Here is a tiny trained network, its code and every weight. The questions are about switching its units off for an input and a class, where a switched-off unit gives its printed mean instead of its output.

import numpy as np


def w(rows, s, z=0):
    codes = np.array(rows[::2]) - 128.0
    scale = np.full(codes.shape[1], s)
    scale[-1] = z or s
    return codes * scale


def norm(h):
    return h / np.sqrt((h * h).mean(-1, keepdims=True) + 1e-5)


def f(y):
    return y / 2 * (1 + np.tanh(0.7978845608 * (y + 0.044715 * y**3)))


def log_softmax(a):
    a = a - a.max(-1, keepdims=True)
    return a - np.log(np.exp(a).sum(-1, keepdims=True))


def net(x, mask):
    res = np.array(x, float).reshape(1, 4) / 4 @ E
    u = 0
    for l in range(3):
        y = f(norm(res) @ A[l][:, :-1].T + A[l][:, -1])
        res = res + np.where(mask[u : u + 12], y, B[l][:, -1]) @ B[l][:, :-1]
        u += 12
    return log_softmax(norm(res)[-1] @ U[:, :-1].T + U[:, -1])


A, B = {}, {}
E = w([
[113,116,170,58,92,204,94,153,169,224,55,155],'x0',
[199,158,75,71,13,111,254,93,160,109,104,198],'x1',
[146,150,5,202,173,217,103,170,200,101,75,150],'x2',
[224,71,101,111,82,128,13,178,97,117,189,183],'x3',
],0.0021)
A[0] = w([
[76,166,148,145,168,99,190,98,196,158,87,93,2],'0.n1',
[111,122,152,123,96,170,118,133,148,146,115,138,33],'0.n2',
[119,131,67,182,146,76,160,81,74,20,216,101,45],'0.n3',
[178,173,126,111,33,129,197,117,179,83,115,203,56],'0.n4',
[87,115,196,48,97,56,129,83,64,175,172,128,81],'0.n5',
[201,31,70,103,66,132,49,184,83,135,197,136,104],'0.n6',
[79,88,160,184,201,130,55,212,70,156,116,67,164],'0.n7',
[109,131,107,109,117,105,112,130,145,126,127,111,124],'0.n8',
[152,81,161,55,125,187,127,176,173,251,61,148,66],'0.n9',
[100,133,152,82,93,175,91,122,187,207,106,149,27],'0.n10',
[59,172,145,153,160,120,205,92,151,149,85,111,12],'0.n11',
[147,168,41,185,178,192,106,169,187,87,64,159,87],'0.n12',
],0.0023,0.00088)
B[0] = w([
[126,164,120,124,107,191,75,83,50,70,114,170,148],'0.n1',
[116,126,93,132,134,95,128,125,105,139,141,120,113],'0.n2',
[161,163,89,152,105,64,100,167,84,203,25,77,211],'0.n3',
[182,125,121,91,252,125,118,72,179,151,185,87,216],'0.n4',
[109,105,93,172,58,176,117,173,229,57,145,56,208],'0.n5',
[88,218,142,129,140,183,146,34,74,82,77,126,245],'0.n6',
[225,139,94,49,146,114,213,43,188,114,153,145,247],'0.n7',
[149,107,147,145,134,136,135,125,126,120,107,130,127],'0.n8',
[148,132,82,163,142,47,143,136,67,109,103,81,209],'0.n9',
[138,147,93,172,126,55,126,122,102,125,116,102,153],'0.n10',
[135,155,108,104,103,189,71,98,51,79,136,155,156],'0.n11',
[76,70,165,114,18,104,141,137,147,81,193,39,243],'0.n12',
],0.0029,0.0015)
A[1] = w([
[201,95,128,125,98,130,40,180,91,123,180,224,40],'1.n1',
[108,104,158,74,93,172,108,173,151,255,48,150,17],'1.n2',
[182,187,133,121,154,117,144,101,186,164,109,96,149],'1.n3',
[85,132,165,178,193,134,75,152,105,117,158,117,36],'1.n4',
[112,135,43,197,165,193,116,187,192,119,104,175,60],'1.n5',
[80,100,187,159,248,138,41,158,134,171,173,114,2],'1.n6',
[78,126,177,183,171,136,179,164,111,145,102,147,10],'1.n7',
[88,72,234,103,96,69,156,131,75,150,168,165,33],'1.n8',
[105,124,121,113,121,130,145,134,154,110,160,94,172],'1.n9',
[108,98,151,68,111,165,97,159,165,240,53,149,19],'1.n10',
[140,151,175,90,145,69,145,58,50,166,143,142,100],'1.n11',
[114,163,105,111,75,129,109,83,125,94,114,64,193],'1.n12',
],0.0032,0.0016)
B[1] = w([
[51,253,166,120,119,196,142,3,46,83,44,125,185],'1.n1',
[144,189,99,217,139,40,119,143,86,140,133,127,168],'1.n2',
[115,73,126,117,144,145,97,156,106,135,150,173,191],'1.n3',
[177,133,109,86,105,111,185,87,160,170,106,154,134],'1.n4',
[93,126,228,141,40,118,111,175,186,122,180,71,204],'1.n5',
[234,107,86,54,155,123,238,57,178,182,177,161,188],'1.n6',
[156,183,135,107,96,127,130,91,113,110,147,142,77],'1.n7',
[110,120,130,167,93,173,107,181,200,119,137,93,153],'1.n8',
[143,126,126,130,131,141,72,132,133,143,106,162,176],'1.n9',
[147,166,94,198,146,47,143,137,100,115,142,109,162],'1.n10',
[119,145,103,176,116,188,94,176,180,149,141,128,185],'1.n11',
[140,91,128,132,149,144,82,157,122,162,121,183,254],'1.n12',
],0.0035,0.0017)
A[2] = w([
[69,135,124,123,142,150,173,114,135,135,112,105,49],'2.n1',
[112,124,216,97,85,90,138,129,114,131,164,113,51],'2.n2',
[103,125,211,90,76,87,133,137,108,138,187,111,49],'2.n3',
[164,125,83,90,69,103,183,131,136,125,137,184,78],'2.n4',
[187,128,91,75,96,118,199,114,162,135,131,182,57],'2.n5',
[41,207,164,131,161,161,180,80,105,113,80,133,50],'2.n6',
[119,36,113,121,158,138,92,152,84,85,129,168,160],'2.n7',
[172,130,108,84,110,110,185,127,162,122,126,187,59],'2.n8',
[144,153,144,67,102,177,121,121,174,193,88,130,107],'2.n9',
[166,165,85,210,148,4,152,145,75,106,132,92,1],'2.n10',
[133,157,135,121,104,111,103,132,128,175,101,121,127],'2.n11',
[103,122,166,168,76,128,118,138,173,100,168,100,94],'2.n12',
],0.004,0.0022)
B[2] = w([
[218,119,99,137,85,130,26,134,84,96,164,137,104],'2.n1',
[149,111,35,195,129,192,106,173,184,77,78,105,114],'2.n2',
[108,145,24,180,128,193,119,152,205,80,100,123,128],'2.n3',
[125,126,160,129,223,130,106,119,137,171,141,76,206],'2.n4',
[138,100,156,129,198,123,98,83,147,175,187,54,234],'2.n5',
[228,160,145,74,52,176,8,85,43,74,140,193,228],'2.n6',
[76,111,183,63,133,109,216,166,109,176,99,180,165],'2.n7',
[137,98,166,133,212,144,72,87,144,170,168,90,175],'2.n8',
[122,148,90,199,166,50,170,132,90,87,144,123,216],'2.n9',
[118,214,93,211,131,40,102,176,119,252,54,175,253],'2.n10',
[128,139,76,166,170,119,183,122,108,53,145,150,162],'2.n11',
[101,134,116,143,105,177,148,177,179,153,111,116,231],'2.n12',
],0.0032,0.0012)
U = w([
[188,84,139,79,235,124,155,48,183,169,198,77,168],'0',
[83,99,113,175,35,193,126,213,239,68,129,75,154],'1',
[158,188,146,90,71,188,79,47,3,57,102,178,132],'2',
[128,185,91,210,136,1,136,177,87,193,75,149,136],'3',
[71,58,184,36,129,115,194,179,87,140,101,208,2],'4',
],0.0073,0.0025)

Each question gives the input, the list of numbers given to net, and the class t.
The units are the neurons (one row each of A and B). Each row of codes is followed by its name. A weight is (code - 128) times the scale printed after its matrix; where a second scale follows, it is the last column's (A, B and U).
mask holds one flag per neuron, layer by layer. A switched-off neuron (its flag False) gives its mean, the last column of its row in B, instead of its output. The means were averaged over made-up inputs and are rounded, as every weight is.
A unit's drop is (log p(t) with every unit on - log p(t) with that unit switched off) / (log p(t) with every unit on - log p(t) with every unit switched off).
The circuit of an input: a set's keep is (log p(t) with only the set's units on - log p(t) with every unit switched off) / (log p(t) with every unit on - log p(t) with every unit switched off). Starting from the 12 units with the biggest drops (on a tie, the unit counted first), units are removed one at a time, each time the one whose removal leaves the highest keep (on an exact tie, the one counted first), for as long as the keep stays at least 0.8.
circuit, biggest first: the units of the circuit, biggest drop first
unit that matters most: the unit with the biggest drop
top k neurons: the k neurons with the biggest drops, biggest first
top k neurons in layer l: the k neurons of layer l with the biggest drops, biggest first
input [-8,-3,-7,5], class 3: unit that matters most -> 0.n3
input [-5,5,4,5], class 0: top 2 neurons -> [1.n2 0.n9]
input [-4,7,-8,7], class 1: top 4 neurons -> [0.n7 1.n6 1.n8 2.n3]
input [-8,-1,-8,-8], class 1: top 4 neurons -> [0.n6 1.n1 1.n8 0.n9]
input [-6,-2,6,-5], class 1: top 3 neurons -> [1.n5 0.n9 1.n2]
input [4,5,0,-6], class 2: top 2 neurons -> [2.n6 0.n7]
input [8,1,5,8], class 2: top 2 neurons -> [1.n1 0.n3]
input [7,1,-4,5], class 3: circuit, biggest first -> [1.n2 1.n10]
input [7,7,-7,0], class 0: top 2 neurons in layer 2 -> [2.n5 2.n4]
input [-2,8,-3,-6], class 0: top 2 neurons -> [1.n1 0.n6]
input [8,-6,-2,-1], class 3: top 4 neurons -> [1.n2 1.n10 0.n4 2.n10]
input [-7,-2,0,-7], class 2: top 2 neurons -> [2.n6 0.n9]
input [1,5,0,-6], class 2: top 3 neurons -> [2.n6 0.n7 1.n6]
input [3,3,2,0], class 4: top 2 neurons -> [0.n4 0.n7]
input [-7,1,-1,5], class 3: circuit, biggest first -> [2.n10]
input [5,-3,-4,2], class 3: top 2 neurons -> [0.n12 1.n2]
input [0,4,-4,-5], class 2: top 3 neurons in layer 1 -> [1.n6 1.n5 1.n4]
input [-7,-5,-5,8], class 2: top 3 neurons in layer 0 -> [0.n9 0.n4 0.n10]
input [8,6,-2,6], class 3: top 3 neurons in layer 1 -> [1.n2 1.n10 1.n6]
input [-1,-3,4,5], class 2: circuit, biggest first -> [1.n1]
input [-8,-5,-7,-8], class 2: top 4 neurons in layer 1 -> [1.n5 1.n2 1.n10 1.n7]
input [-5,-2,4,-5], class 2: top 3 neurons in layer 0 -> [0.n5 0.n9 0.n10]
input [6,-1,-8,-8], class 1: top 2 neurons in layer 1 -> [1.n8 1.n1]
